Below are the code and all the weights of a small trained network. Each question names an input and a class and asks about switching units off, where a switched-off unit gives its printed mean instead of its output.

import numpy as np


def w(rows, s, z=0):
    codes = np.array(rows[::2]) - 128.0
    scale = np.full(codes.shape[1], s)
    scale[-1] = z or s
    return codes * scale


def f(y):
    return np.maximum(y, 0)


def log_softmax(a):
    a = a - a.max(-1, keepdims=True)
    return a - np.log(np.exp(a).sum(-1, keepdims=True))


def net(x, mask):
    res = np.array(x, float).reshape(1, 8) / 4 @ E
    y = f(res @ A[0][:, :-1].T + A[0][:, -1])
    res = res + np.where(mask, y, B[0][:, -1]) @ B[0][:, :-1]
    return log_softmax(res[-1] @ U[:, :-1].T + U[:, -1])


A, B = {}, {}
E = w([
[166,114,121,150,121,103,116,135,106,117,152],'x0',
[187,99,126,102,156,204,158,178,141,104,81],'x1',
[163,160,115,91,127,4,145,137,121,125,86],'x2',
[127,119,119,147,77,141,202,108,100,157,100],'x3',
[137,137,54,133,126,143,103,135,109,173,110],'x4',
[123,133,123,123,129,131,134,129,129,122,128],'x5',
[88,82,69,154,155,100,152,114,222,101,137],'x6',
[145,116,141,141,115,120,117,135,136,153,130],'x7',
],0.015)
A[0] = w([
[138,215,156,100,118,144,110,90,80,158,189,52],'N1',
[165,150,193,44,89,169,73,136,14,134,105,82],'N2',
[157,154,162,56,189,144,7,151,164,91,194,65],'N3',
[124,84,212,69,101,128,206,74,132,107,172,167],'N4',
[210,73,104,93,184,201,169,186,111,129,77,2],'N5',
[129,95,126,159,118,169,118,114,92,123,213,59],'N6',
[154,130,137,199,57,163,226,81,76,104,103,39],'N7',
[120,109,2,102,144,156,91,119,75,219,106,74],'N8',
[16,137,90,173,80,101,90,94,70,158,177,23],'N9',
[79,111,137,203,132,246,104,101,123,132,172,73],'N10',
],0.0076,0.0039)
B[0] = w([
[144,119,98,159,177,145,137,41,204,103,148,186],'N1',
[115,12,75,93,133,159,178,101,219,61,144,247],'N2',
[29,176,49,231,38,149,67,191,66,177,91,213],'N3',
[103,140,110,107,159,157,85,249,94,190,194,199],'N4',
[191,207,235,207,165,123,104,60,173,51,108,225],'N5',
[155,147,133,37,161,82,106,139,169,154,73,182],'N6',
[82,89,95,192,61,205,80,124,61,198,28,204],'N7',
[119,89,142,144,215,155,154,196,60,212,201,204],'N8',
[171,194,208,209,171,155,111,88,159,77,129,204],'N9',
[254,152,81,25,72,38,86,116,122,173,138,247],'N10',
],0.0073,0.012)
U = w([
[151,220,242,186,151,141,120,77,130,99,127,45],'0',
[96,26,65,134,127,140,146,77,208,104,153,73],'1',
[70,151,100,173,59,142,95,158,69,158,54,26],'2',
[190,191,117,4,108,53,113,117,85,153,79,109],'3',
[120,135,140,116,133,129,125,132,100,130,133,254],'4',
[107,124,170,118,163,144,145,193,64,159,192,212],'5',
],0.011,0.0087)

Each question gives the input, the list of numbers given to net, and the class t.
The units are the neurons (one row each of A and B). Each row of codes is followed by its name. A weight is (code - 128) times the scale printed after its matrix; where a second scale follows, it is the last column's (A, B and U).
mask holds one flag per neuron, in row order. A switched-off neuron (its flag False) gives its mean, the last column of its row in B, instead of its output. The means were averaged over made-up inputs and are rounded, as every weight is.
A unit's drop is (log p(t) with every unit on - log p(t) with that unit switched off) / (log p(t) with every unit on - log p(t) with every unit switched off).
The circuit of an input: a set's keep is (log p(t) with only the set's units on - log p(t) with every unit switched off) / (log p(t) with every unit on - log p(t) with every unit switched off). Starting from all 10 units, units are removed one at a time, each time the one whose removal leaves the highest keep (on an exact tie, the one counted first), for as long as the keep stays at least 0.8.
units of the circuit, in order: the units of the circuit, biggest drop first
k most important neurons: the k neurons with the biggest drops, biggest first
drop when u is switched off: that unit's drop, to one decimal
input [4,-2,6,-8,-8,0,7,7], class 2: units of the circuit, in order => N3; N2
input [7,2,2,-1,-8,-3,6,-1], class 5: units of the circuit, in order => N2; N4
input [-4,0,-3,4,8,-8,-8,4], class 1: most important neuron => N2
input [-3,6,-4,6,8,-7,5,-5], class 5: 2 most important neurons => N8; N2
input [2,-6,-5,1,-6,5,-8,-3], class 1: 3 most important neurons => N2; N1; N5
input [-1,-4,5,4,-6,-1,-2,8], class 5: 4 most important neurons => N10; N4; N5; N3
input [0,4,-2,3,-2,-7,1,4], class 0: 2 most important neurons => N5; N2
input [5,3,1,-1,8,4,-4,2], class 5: 2 most important neurons => N8; N10
input [3,0,5,-1,-6,-1,-4,2], class 5: 2 most important neurons => N10; N4
input [-5,-4,-5,3,0,3,4,-6], class 3: units of the circuit, in order => N10; N2
input [-4,7,-6,-5,-8,4,6,-3], class 5: units of the circuit, in order => N4; N2
input [8,-8,8,-4,-3,6,-3,-8], class 0: units of the circuit, in order => N10; N9
input [7,-2,-7,0,-4,-3,3,-3], class 3: units of the circuit, in order => N10; N6
input [-7,1,0,8,-4,-8,-7,-7], class 2: units of the circuit, in order => N7
input [8,7,5,-3,-5,-1,7,-1], class 4: 2 most important neurons => N2; N9
input [6,5,-8,7,5,5,7,4], class 3: units of the circuit, in order => N10; N2
input [6,-6,0,-7,-1,-8,-6,-8], class 2: 2 most important neurons => N3; N5
input [-4,-2,-7,-5,4,-6,-5,4], class 3: 2 most important neurons => N10; N6
input [4,-6,-1,4,4,4,6,4], class 0: 2 most important neurons => N9; N2
input [4,3,1,-2,4,-7,-4,-3], class 1: units of the circuit, in order => N2; N10
input [-7,-1,4,0,-1,4,-3,7], class 4: units of the circuit, in order => N10
input [-6,0,-4,1,-5,-7,3,-5], class 4: 2 most important neurons => N2; N8
input [-2,-3,5,-3,-5,8,-5,-4], class 1: 3 most important neurons => N2; N10; N1
input [-6,-3,6,2,8,-7,-8,5], class 1: units of the circuit, in order => N2; N1
input [7,-2,2,-7,6,-1,3,-8], class 2: drop when N3 is switched off => 0.8
input [7,8,3,-1,3,3,-8,-7], class 0: drop when N5 is switched off => 1.7
